Here is a tiny trained network, its code and every weight. The questions are about switching its units off for an input and a target symbol, where a switched-off unit gives its printed mean instead of its output.

import numpy as np


def w(rows, s, z=0):
    codes = np.array(rows[::2]) - 128.0
    scale = np.full(codes.shape[1], s)
    scale[-1] = z or s
    return codes * scale


def f(y):
    return np.maximum(y, 0)


def softmax(a):
    e = np.exp(a - a.max(-1, keepdims=True))
    return e / e.sum(-1, keepdims=True)


def log_softmax(a):
    a = a - a.max(-1, keepdims=True)
    return a - np.log(np.exp(a).sum(-1, keepdims=True))


def net(x, mask):
    ids = ['ΓΘΛΞΠΦΨαβεζηστω'.index(c) for c in x.split()]
    T = len(ids)
    res = E[ids] + P[:T]
    u = 0
    for l in range(2):
        r = res
        for j in range(3):
            rows = slice(2 * j, 2 * j + 2)
            q, k, v = (r @ M[l][rows].T for M in (Q, K, V))
            z = softmax(np.where(np.tri(T) > 0, q @ k.T / 2**0.5, -1e9)) @ v
            o = O[l][rows]
            res = res + np.where(mask[u + j], z, o[:, -1]) @ o[:, :-1]
        u += 3
        y = f(res @ A[l][:, :-1].T + A[l][:, -1])
        res = res + np.where(mask[u : u + 4], y, B[l][:, -1]) @ B[l][:, :-1]
        u += 4
    return log_softmax(res[-1] @ U[:, :-1].T + U[:, -1])


Q, K, V, O, A, B = {}, {}, {}, {}, {}, {}
E = w([
[134,149,255],'Γ',
[145,173,122],'Θ',
[201,117,145],'Λ',
[117,53,87],'Ξ',
[105,51,120],'Π',
[216,106,166],'Φ',
[112,176,181],'Ψ',
[77,147,112],'α',
[211,112,144],'β',
[85,164,107],'ε',
[84,146,121],'ζ',
[106,48,121],'η',
[140,166,125],'σ',
[73,166,133],'τ',
[78,147,108],'ω',
],0.0074)
P = w([
[124,135,120],'0',
[129,139,119],'1',
[111,103,136],'2',
[134,147,113],'3',
[104,92,136],'4',
[141,165,117],'5',
[101,83,132],'6',
[137,147,113],'7',
[51,120,250],'8',
],0.014)
Q[0] = w([
[176,123,203],'0.h1',
[78,167,217],'0.h1',
[237,222,174],'0.h2',
[196,133,77],'0.h2',
[166,114,143],'0.h3',
[8,92,81],'0.h3',
],0.019)
K[0] = w([
[180,63,119],'0.h1',
[56,58,107],'0.h1',
[97,251,77],'0.h2',
[115,179,206],'0.h2',
[154,125,77],'0.h3',
[51,143,207],'0.h3',
],0.02)
V[0] = w([
[93,81,111],'0.h1',
[167,187,164],'0.h1',
[57,1,138],'0.h2',
[103,80,123],'0.h2',
[144,101,170],'0.h3',
[99,127,75],'0.h3',
],0.0062)
O[0] = w([
[95,156,145,183],'0.h1',
[178,120,108,73],'0.h1',
[121,2,134,253],'0.h2',
[126,83,143,173],'0.h2',
[106,101,136,151],'0.h3',
[147,193,101,102],'0.h3',
],0.006,0.00068)
A[0] = w([
[33,146,65,1],'0.n1',
[118,50,141,122],'0.n2',
[139,133,59,138],'0.n3',
[147,116,8,102],'0.n4',
],0.013,0.0013)
B[0] = w([
[251,120,156,205],'0.n1',
[115,181,137,253],'0.n2',
[118,166,82,156],'0.n3',
[62,135,60,158],'0.n4',
],0.016,0.0032)
Q[1] = w([
[134,3,135],'1.h1',
[96,84,207],'1.h1',
[137,248,129],'1.h2',
[181,125,85],'1.h2',
[166,151,54],'1.h3',
[134,239,160],'1.h3',
],0.028)
K[1] = w([
[205,237,6],'1.h1',
[176,65,48],'1.h1',
[52,250,159],'1.h2',
[50,54,114],'1.h2',
[43,70,106],'1.h3',
[31,238,164],'1.h3',
],0.023)
V[1] = w([
[129,197,166],'1.h1',
[113,77,177],'1.h1',
[41,197,233],'1.h2',
[168,53,216],'1.h2',
[105,115,133],'1.h3',
[251,118,171],'1.h3',
],0.023)
O[1] = w([
[137,207,124,196],'1.h1',
[74,134,183,75],'1.h1',
[32,249,46,160],'1.h2',
[14,104,197,3],'1.h2',
[104,123,137,94],'1.h3',
[177,242,210,170],'1.h3',
],0.017,0.0054)
A[1] = w([
[134,202,191,71],'1.n1',
[49,107,41,18],'1.n2',
[108,121,106,254],'1.n3',
[160,45,253,127],'1.n4',
],0.0075,0.008)
B[1] = w([
[90,119,188,254],'1.n1',
[214,126,177,213],'1.n2',
[4,107,96,216],'1.n3',
[122,58,118,200],'1.n4',
],0.019,0.0094)
U = w([
[11,169,158,2],'Γ',
[182,168,38,54],'Θ',
[140,97,150,74],'Λ',
[115,11,90,179],'Ξ',
[25,55,108,207],'Π',
[85,50,217,159],'Φ',
[71,220,58,206],'Ψ',
[183,110,140,96],'α',
[166,83,155,119],'β',
[254,165,117,33],'ε',
[166,127,131,46],'ζ',
[24,55,103,234],'η',
[159,157,46,99],'σ',
[177,219,211,154],'τ',
[195,99,132,61],'ω',
],0.0043,0.0057)

Each question gives the input, a string of symbols that net reads in full, and the target symbol t.
The units are the heads (2 rows each of Q, K, V and O) and the neurons (one row each of A and B). Each row of codes is followed by its name. A weight is (code - 128) times the scale printed after its matrix; where a second scale follows, it is the last column's (O, A, B and U).
mask holds one flag per unit, layer by layer, with each layer's heads first. A switched-off unit (its flag False) gives its mean, the last column of its rows in O or B, instead of its output. The means were averaged over made-up inputs and are rounded, as every weight is.
A unit's drop is (log p(t) with every unit on - log p(t) with that unit switched off) / (log p(t) with every unit on - log p(t) with every unit switched off).
The circuit of an input: a set's keep is (log p(t) with only the set's units on - log p(t) with every unit switched off) / (log p(t) with every unit on - log p(t) with every unit switched off). Starting from the 12 units with the biggest drops (on a tie, the unit counted first), units are removed one at a time, each time the one whose removal leaves the highest keep (on an exact tie, the one counted first), for as long as the keep stays at least 0.8.
units of the circuit, in order: the units of the circuit, biggest drop first
most important unit: the unit with the biggest drop
top k neurons: the k neurons with the biggest drops, biggest first
k most important neurons of layer l: the k neurons of layer l with the biggest drops, biggest first
which heads matter: for each layer, one digit per head in row order, 1 if its drop is at least 0.15 and else 0, layers parted by /
input τ ε ω, target τ: which heads matter : 010 / 101
input Ξ τ Ψ τ τ Φ, target Ψ: units of the circuit, in order : 1.h2
input τ τ Γ τ Ψ τ ε, target τ: units of the circuit, in order : 0.n1; 1.h3; 0.h2; 0.n4
input Φ ω Ψ ε ζ β Ξ α, target Ξ: top 4 neurons : 0.n2; 1.n2; 0.n4; 1.n3
input Φ Γ Ψ Φ Ψ Θ, target Θ: 3 most important neurons of layer 0 : 0.n1; 0.n3; 0.n4
input Ξ Ψ τ ε Ξ ε, target Ξ: units of the circuit, in order : 1.h3; 0.n2; 0.h2; 0.n1
input τ Λ σ Π Φ η, target η: units of the circuit, in order : 0.n1; 1.h3; 0.n4
input τ Φ τ Φ, target Φ: 3 most important neurons of layer 1 : 1.n4; 1.n1; 1.n2
input ε β Ψ τ τ τ Φ, target τ: 2 most important neurons of layer 0 : 0.n2; 0.n1
input Ψ τ ζ β, target Ψ: units of the circuit, in order : 1.h2; 0.n1
input Φ Φ Φ, target Φ: units of the circuit, in order : 1.h2; 1.h3; 1.n4
input Γ Φ τ τ Φ τ τ τ, target Γ: 3 most important neurons of layer 0 : 0.n1; 0.n2; 0.n4
input Φ Π Φ ε τ Ξ τ Γ, target Γ: top 2 neurons : 0.n1; 1.n1
input τ τ Φ β Ψ, target τ: top 3 neurons : 0.n1; 1.n3; 0.n4
input Π Γ τ α ε ε Φ τ Π, target ε: which heads matter : 010 / 010
input τ τ Φ, target τ: most important unit : 1.h3
input Ψ τ τ τ τ, target τ: units of the circuit, in order : 0.n1; 1.h3; 0.n4; 0.h2
input Ψ τ Φ Φ ω ε τ τ Ξ, target ε: top 3 neurons : 0.n1; 0.n2; 0.n3
input η ε Ξ Θ ω τ, target Θ: units of the circuit, in order : 1.h2; 0.n1; 0.h2
input ω β σ σ Ξ Φ Ψ τ τ, target Φ: 2 most important neurons of layer 0 : 0.n2; 0.n4
input Φ Λ τ τ Ξ τ Φ Φ, target Ξ: 3 most important neurons of layer 1 : 1.n2; 1.n3; 1.n1
input τ Ψ Φ τ ε τ τ, target τ: 2 most important neurons of layer 0 : 0.n1; 0.n4
input Ψ Ξ Ψ Φ Φ τ Γ α ζ, target τ: 3 most important neurons of layer 0 : 0.n1; 0.n2; 0.n4
input τ α Ψ Ξ Ξ τ τ ζ, target Ξ: top 3 neurons : 1.n2; 0.n4; 0.n2
input τ ω ε Φ Ψ Ψ ε η η, target Ψ: units of the circuit, in order : 0.n2; 1.h2; 0.h2
input Ψ ε Φ τ τ Φ τ η η, target Φ: most important unit : 0.n2
input β Ψ τ β Γ τ Π τ Ψ, target τ: 2 most important neurons of layer 0 : 0.n1; 0.n2
input Φ ω η Φ Φ Ξ η β Ψ, target Ξ: which heads matter : 000 / 010
input σ τ ε τ Λ, target τ: units of the circuit, in order : 1.h3; 0.n4; 1.n4
input Ξ Ξ τ Θ τ ε τ Φ Π, target ε: top 2 neurons : 0.n1; 0.n2
